In the rows, 128 means zero.
[138  74 131 138 140 122 129  97  66 123 106 130 104 119 153  99 133 111
 107  95 121 183  76 113 132 139 107 115 115 146 144 150 107 121 165]
4
[126 138  94 191  86  90  67 129 132  90 105 155 107 132 149  84 126 160
 140 131 120 153 125 131 116 127 127 204 130 132  97 130 120 111 139]
0
[125  94 100 158 119 111 140 108  82 105 125 138 125 141 150 100 149 101
 136  97 120 192  72 140 136 142 107 131 117 108 117 140 130 112 114]
4
[115  84  92 165 113 128 119  98  80  89 103 140 112 144 150  99 125 138
 131  79 107 180  66 130 160 148 110 129 112  97 120 133 106 114 147]
4
[ 89 110 126 100 135 130  85 104 136 137 115 120 152 177 149 152 100 154
 128 152 136 151 142 109 122 166 121 115 144 167 164 152 117 106 183]
4
[106 138 145 124 115 128  74 171 143  96 160 113 113 134 133 122  65 183
 123 152 159 112 164  93 122 134 135 145 148 104 148 177 144  75 162]
4
[108 102 125 156 115 134 101 106  98 104 127 125  92 138 125 112 114 124
 133 112 122 151  97 129 144 153 123 136 140 121 144 152 134 115 138]
4
[137 132 116 120  94 112  95 141 148 104 106 156 143 132 166 159 163 129
 156 137 106 169 132 135 134 110 115 160 100 123  83  93 129 103 118]
0
[139  96 125 252 114 133 102 148 115 136 130 120 178 113 148 111 195 161
 109 126  72 159  82 126 122 145 137 181 113 165 159  75 114  81  79]
6
[133 122 150 204 108 125 100 212 131 126 160 115 172 110 123 127 170 164
 103 155 126 120 161  84 132  98 142 148 101 144 142  83  97  81 140]
0
[122 167 102  71 127  98 171  87 172 129 117 138 167 138 147 152 161 123
 161 124 104 144 136 162 116 142 108 166 123 135 130 133 135 136  74]
2
[ 97 180  90 102 121  95 153 115 152  97 106 212 107  90 125 111 156 138
 144 109 133 125 120 141  67  85 113 144 104 142 109 113 130 119  87]
0
[130  88 101 179 118 126 107  94  86 134  94 136 131 127 137 124 154 113
 119  84 129 169  98 122 126 138 115 138 112 120 133 113  95 109 159]
6
[100 149  97 133 161 112 154 131 149 133 106 147 144  88 131 146 176 152
 150 123 118 137 120 143 115 106 122 127 124 105 121  76 125 127 100]
1
[108 108 118 160 110 127 142 112  99 113 112 141 126 115 132 118 132 115
 156 123 124 165  74 135 120 130  89 141 138 143 127 109 115 124 106]
5
[116 134 137 149 125 125 120 147 178 139 107 114 189 154 155 152 155 134
 119 136  75 119 177 119 146 103 121 136  99 123 120 106 121 114 160]
7
[135  99 121 108 106 128 160 129 110 108 124 155 130 123 131 132 130 107
 137  94 141 158  92 120 120 122  90 113 126 143 118 124 116 104 118]
3
[100 138 112 101 137 136 149 114 174 138 112 117 148 112 108 156 119 148
 168 160  68 121 185 133 122 142 125 133 146 128 131  67 128 133 135]
6
[122  97 101 161 109 114 112 101  94 105  90 154 123 144 163 115 148 114
 128  94 107 181  81 111 127 136 102 142 112 133 109 106 106 106 160]
6
[ 86 103  94 183 143 100  90 163 145 112 100 165 180 147 129 128 173 167
 112 131  85 187 116 102 116 177 143 145 118 180 132  73  94  89 166]
5
[118 133 115  59 145 111 152 104 156 134  99 164 145 128 131 145 149 155
 169 141  99 145 158 144 156  94 131 117  87 134 113  94 127 140 143]
7
[109  85 105 121  90 133 157 103 121  97  70 187 145 130 154 139 111 122
 133 113  88 227 159 104  84 136  56 115  81 161 133  71 110  99 175]
0
[114  89 118 195 133 127 146  97  57 131 134 135 118 137 141  89 124 104
 102  93 157 151  55 122 146 137 127 115 131 128 152 140 122 123 113]
1
[110  92 170  91 140 151 112 140 116 128 156 123 120 137 113 165  80 192
 158 182 217 138 142 106 145 148 121  84 158 180 166 120 137 109 170]
3
[137 132 117 109 103 116  94 122 138 106 127 129 156 166 144 145 136 134
 154 120 170 194 121 137 118 146 110 155 114 143 130 126 129  87 133]
6
[149  85 115 168 132 103 158 110  67 114 121 153 124 124 140  86 170  95
 105  73 119 173  49 132 137 151 119 137 115 142 129 133 124 113 102]
3
[158  92 121 129 120 104 154 107  87 114  97 152 125 122 144 100 144 111
 124  72 133 162  87 144 154 126 105 137 104 116  91 114 127 139 123]
3
[120 162 138  82 124 101 150  96 135 126 102 137 143 118 147 130 117 130
 151 106 163 136 142 153 119  99  94 162 117 102 108 135 134 154 129]
7
[147  94 100 175 122 126 144  98  71  97 105 145 103 126 147  95 135 124
  98  49 126 163  76 124 134 128 110 150  99 103 133 130 112 116 131]
6
[147 158  89 106 114  78 167  66 137 115 106 117 193 129 170 122 165 119
 158  88 115 158  93 181 109 143 104 202 109  82  83 136 100 161  80]
2
[ 94  95 103 175 136 121 105 120  93 111 113 147 107 144 139 125 164  98
 142 116 103 166  58 114 138 137 117 104 116 124 146 123 129  96 131]
5
[114  97  86 181 124 119 135 115 105 110  92 155 130 150 136 107 142 145
 126 107 103 169 119 116 119 143 111 135 129 140 130  89 107  99 159]
6
[124  97 117 200 140 107  78 176 144 125 136 152 156 130 135 135 156 137
 115 128 108 140 109 107 124 136 154 145 143 157 112 114 140  57 112]
5
[125  99  98 181 111 109 135 111  87 114  97 179 120 146 135 104 157 114
 130 100 144 170 106 120 125 118 102 130 118 142 107  98 128  90 137]
6
[126  88 114 188 104 118 109 114  96 113 133 137 111 114 148 105 146  88
 113  87 102 174  74 107 129 131 102 154 120 137 119 155 123 120 123]
4
[142 139 126 113 109 116 165 108 154 136 159  95 188 124 133 139 132 115
 139 115  69 103 144 120 155 134 123 173 111 106 148 137 124 111  73]
2
[127 122 111 163 106 132 109  98  81  99 115 146 104 147 142 108 143 121
 124  95 158 153  66 133 149 128 124 128  98 126 145 145 107 109 126]
0
[111 144  88 125  89 111 175  76 170  88  92 175 130 111 141 104 121 143
 154 117  39 135 148 140 121  86  85 183 115 140 119 130 116  79 107]
1
[118 127  82 167 113 108  71 122 144  88 133 117 140 156 175 139 137 148
 150 101  92 164  76 108 134 170 122 168 127  88 156 164 131  47 111]
2
[103 119 107 119  83 135  84 137 130  78 121 172 129 175 131 145 109 183
 171 129 159 169  97 111 150 167 118 127 141 151 146 114 116  47 133]
2
[111 127  89 169  73 107  77 149 139  88 122 153 182 199 148 131 136 144
 137 114 127 168 104 115 145 149 110 187 118 138 119 131 111  65 116]
5
[114 111  85 156 116 121 107 142 109 107 124 149  88 153 123 106 106 133
 136  81 160 140  90 111 125 149 123 113 148 108 143 139 130 114 124]
2
[115 136  91 107 134 101 205  87 133  85 103 152 159 129 163 123 145 146
 158 105  62 158 111 162 132 114 102 163 109  90  99  88 126 122  84]
1
[148 103  97 135 146  98 144 120  88 104 123 152 123 154 146 117 153 112
 133  98 135 153  77 121 146 141 121 119 117 106 102 129 148 111 109]
3
[ 90  79 130 102 135 106  94 111 129 102  99 182 113 141 165 133 117 152
 124 112  91 164 111  98 106 145 112 111 107 165 150 118 149  87 173]
3
[103 143  95 107  96 132 170  90 145 102 104 183 119 102 102 112 127 138
 126  71  94 136 130 161 111 131 122 171 118 135 138 113 106 116  98]
6
[119 113  99 151 127 131 128 119 107 118 109 160  92 145 115 129 121 123
 149 101 151 149 109 124 143 123 114 118 142 125 129 126 136 120 129]
7
[139 125  98 134 112 106 131 101  88  77 102 170 106 168 165 101 138 122
 114  64 134 163  49 124 123 160 111 154 125 128 133 162 120  90 107]
2
[139 180  94  69 118 123 115 137 151 112 138 121 156 127  91 151 133 171
 169  94 190 114 128 171 126 128 137 168 121  74 108 125 121 151  65]
4
[124 135  89 129 133 118 148 124 155 127 119 166 134 119 121 148 170 108
 124  63 120 142 104 144 102 124 123 152 138 158 113 102 128 125  73]
6
[132 109 107 143 139 113 134 110 101 120  96 133  88 114 143  99 145 112
 124  89 108 149  92 119 144 136 120 111 118 101 141 143 115 117 153]
2
[108 131  98 122 122 105 127 148 155 122 129 134 156 132 138 138 161 130
 146 107 114 134 132 152 122 103 125 140 115  88  84 107 130 153 104]
4
[ 96 109  92 150 100 122 116  97 154  85 105 193 166 170 177 164 139 147
 151 153  68 181 125 117 130 137 108 148 106 140  99 102 146  52 120]
1
[110 161 104  87 108 104 169 127 153 112 132 159 178 129 139 124 156 173
 165 154 110 146 134 137 144 131 122 155  97 127 127  96 116 121  91]
2
[104 113 121 131 124 138 126  86 114  85  90 159 139 135 192 149 144 176
 144 150  59 169  65 121 151 179 122 136 115 127 138 111 111  77 133]
2
[116 168 111  87  77 118 159 101 160  96 128 159 127 101 133 128 121 128
 154 123 104 149 137 157  93 115  99 198 118 145 122 132 117 143  75]
0
[131 129 100 149 105 124 127  97  86 116 106 154 105 113 121 100 150 118
 140 109 149 158  89 138 150 122 123 136 100 126 126 121  97 135 125]
0
[116 113 100 165  96 124  84 132 138 103 114 162 178 158 194 168 166 111
 138 141  81 191  70  84 108 134  94 143 108 149 114 112 127  41 106]
1
[127 117 137 133  79 139 102 110 124  93 109 139 157 134 179 119 106 155
 100 107  88 166 110 114 152 146 102 181  88 127 131 156 114  94 137]
4
[126 134 102 138 116 115 179 107 139  89 121 157 109  89 150  76 112 134
 108 114  59 159 132 143 120 125 129 165  94 118 119 142 123 137 116]
0
[142 123 143  94  85 139 101 127 141  91 119 116 151 169 176 146 112 116
 141 120 141 179  98 114 184 152 108 113 115 124 120 165 108  52 168]
2
[124 151 100 111  91 111 118 131 187 119 121 138 153 122 116 157 147 137
 154 111  61  98 185 139 109  95 104 205 115 106  93 106 141 150  77]
4
[118 104 110 169 115 137 129 125 102 119  97 135 124 161 134 119 138 123
 136  76 150 170  75 146 165 135 110 119 146 138 134 117  99 118 140]
7
[131 118 144 107 105 128  96 134 112 102  97 155 175 154 133 159 142 167
 144 152 144 156 123 115 136 137 115 148 101 154 118  93  94  78 154]
5
[115  91 138 139 117 132 126 145 143 125 132 134 143 115 134 131 120 165
 129 135 124 132 116 121 108 124 116 125 155 183 138 119  98 103 147]
3
[138  86  86 251 103 113 129 156 108 101 119 137 150 163 121  77 141 144
 112  74 109 182 107 151 160 158 142 179 144 118 106 107 108 110 124]
7
